Below are the code and all the weights of a small trained network. Each question names an input and a class and asks about switching units off, where a switched-off unit gives its printed mean instead of its output.

import numpy as np


def w(rows, s, z=0):
    codes = np.array(rows[::2]) - 128.0
    scale = np.full(codes.shape[1], s)
    scale[-1] = z or s
    return codes * scale


def f(y):
    return np.maximum(y, 0)


def log_softmax(a):
    a = a - a.max(-1, keepdims=True)
    return a - np.log(np.exp(a).sum(-1, keepdims=True))


def net(x, mask):
    res = np.array(x, float).reshape(1, 7) / 4 @ E
    y = f(res @ A[0][:, :-1].T + A[0][:, -1])
    res = res + np.where(mask, y, B[0][:, -1]) @ B[0][:, :-1]
    return log_softmax(res[-1] @ U[:, :-1].T + U[:, -1])


A, B = {}, {}
E = w([
[74,33,28,37,165,89,197,193],'x0',
[135,146,117,118,145,145,105,150],'x1',
[128,120,125,133,121,129,125,119],'x2',
[165,55,106,218,42,151,170,224],'x3',
[70,135,207,87,70,20,2,144],'x4',
[147,118,116,131,124,127,115,118],'x5',
[115,115,132,136,119,132,124,117],'x6',
],0.0081)
A[0] = w([
[181,109,243,148,70,201,126,98,230],'n1',
[148,11,176,150,98,121,68,190,158],'n2',
[82,144,213,169,56,110,95,167,252],'n3',
[58,80,94,32,199,35,104,117,192],'n4',
[148,139,164,108,225,99,60,49,219],'n5',
[150,181,187,211,135,152,125,166,119],'n6',
[100,50,52,125,223,41,129,185,237],'n7',
[184,82,176,172,214,219,198,182,160],'n8',
[134,112,97,123,153,176,193,2,210],'n9',
[146,157,121,64,227,197,156,24,226],'n10',
[152,134,123,235,54,184,165,189,244],'n11',
],0.0077,0.0036)
B[0] = w([
[176,184,45,115,219,109,82,76,212],'n1',
[107,216,135,90,124,162,206,246,196],'n2',
[177,220,48,94,88,87,90,65,223],'n3',
[103,81,204,112,11,207,133,109,254],'n4',
[77,198,159,170,21,106,89,106,224],'n5',
[174,126,84,119,148,120,17,88,183],'n6',
[41,31,167,111,19,172,192,127,246],'n7',
[146,93,40,137,192,243,179,133,217],'n8',
[190,197,74,92,142,105,190,198,206],'n9',
[116,255,81,38,40,145,98,186,230],'n10',
[246,131,18,132,244,131,160,155,247],'n11',
],0.0071,0.0098)
U = w([
[198,250,114,112,166,88,113,156,247],'0',
[83,96,40,69,61,111,167,214,252],'1',
[108,197,150,177,104,41,33,66,43],'2',
[59,68,204,74,74,92,100,99,35],'3',
[216,96,87,185,255,175,86,100,20],'4',
[87,40,66,171,158,138,222,230,4],'5',
],0.0073,0.0036)

Each question gives the input, the list of numbers given to net, and the class t.
The units are the neurons (one row each of A and B). Each row of codes is followed by its name. A weight is (code - 128) times the scale printed after its matrix; where a second scale follows, it is the last column's (A, B and U).
mask holds one flag per neuron, in row order. A switched-off neuron (its flag False) gives its mean, the last column of its row in B, instead of its output. The means were averaged over made-up inputs and are rounded, as every weight is.
A unit's drop is (log p(t) with every unit on - log p(t) with that unit switched off) / (log p(t) with every unit on - log p(t) with every unit switched off).
The circuit of an input: a set's keep is (log p(t) with only the set's units on - log p(t) with every unit switched off) / (log p(t) with every unit on - log p(t) with every unit switched off). Starting from all 11 units, units are removed one at a time, each time the one whose removal leaves the highest keep (on an exact tie, the one counted first), for as long as the keep stays at least 0.8.
circuit, biggest first: the units of the circuit, biggest drop first
unit that matters most: the unit with the biggest drop
k most important neurons: the k neurons with the biggest drops, biggest first
drop of u: that unit's drop, to one decimal
input [-1,-1,-8,-3,6,-3,-8], class 2: unit that matters most -> n7
input [7,5,7,2,-6,-7,8], class 5: circuit, biggest first -> n8, n3
input [-7,8,-3,-3,1,-4,-8], class 2: 2 most important neurons -> n11, n5
input [-1,0,7,-8,2,-6,-1], class 2: circuit, biggest first -> n5, n11
input [0,-3,3,-1,7,8,8], class 2: circuit, biggest first -> n3, n8, n11
input [-7,-8,-6,4,-1,6,4], class 4: circuit, biggest first -> n10, n11
input [8,-4,8,-8,2,3,0], class 3: circuit, biggest first -> n4, n11
input [0,-3,-8,6,8,-5,-3], class 0: circuit, biggest first -> n3, n7
input [5,3,2,-6,2,-2,-8], class 3: 2 most important neurons -> n4, n11
input [0,-7,-8,7,-6,1,-1], class 4: circuit, biggest first -> n11, n7
input [-5,8,1,0,3,1,0], class 2: 3 most important neurons -> n9, n11, n8
input [-2,0,3,0,3,-2,5], class 2: circuit, biggest first -> n11, n9, n8
input [0,2,-6,4,8,-7,-4], class 0: 3 most important neurons -> n3, n7, n2
input [1,-1,-2,-7,6,6,1], class 3: circuit, biggest first -> n4
input [-6,6,0,-5,3,8,6], class 2: 2 most important neurons -> n5, n11
input [-5,-1,1,-7,3,6,2], class 2: 2 most important neurons -> n5, n11
input [-2,3,-1,4,8,2,6], class 0: drop of n7 -> 0.1
input [-1,-3,-6,8,-7,-4,2], class 4: drop of n11 -> 0.1
input [5,6,-1,8,-4,-7,-3], class 5: drop of n5 -> 0.0
input [-8,-2,-4,-6,4,-5,-1], class 2: circuit, biggest first -> n5
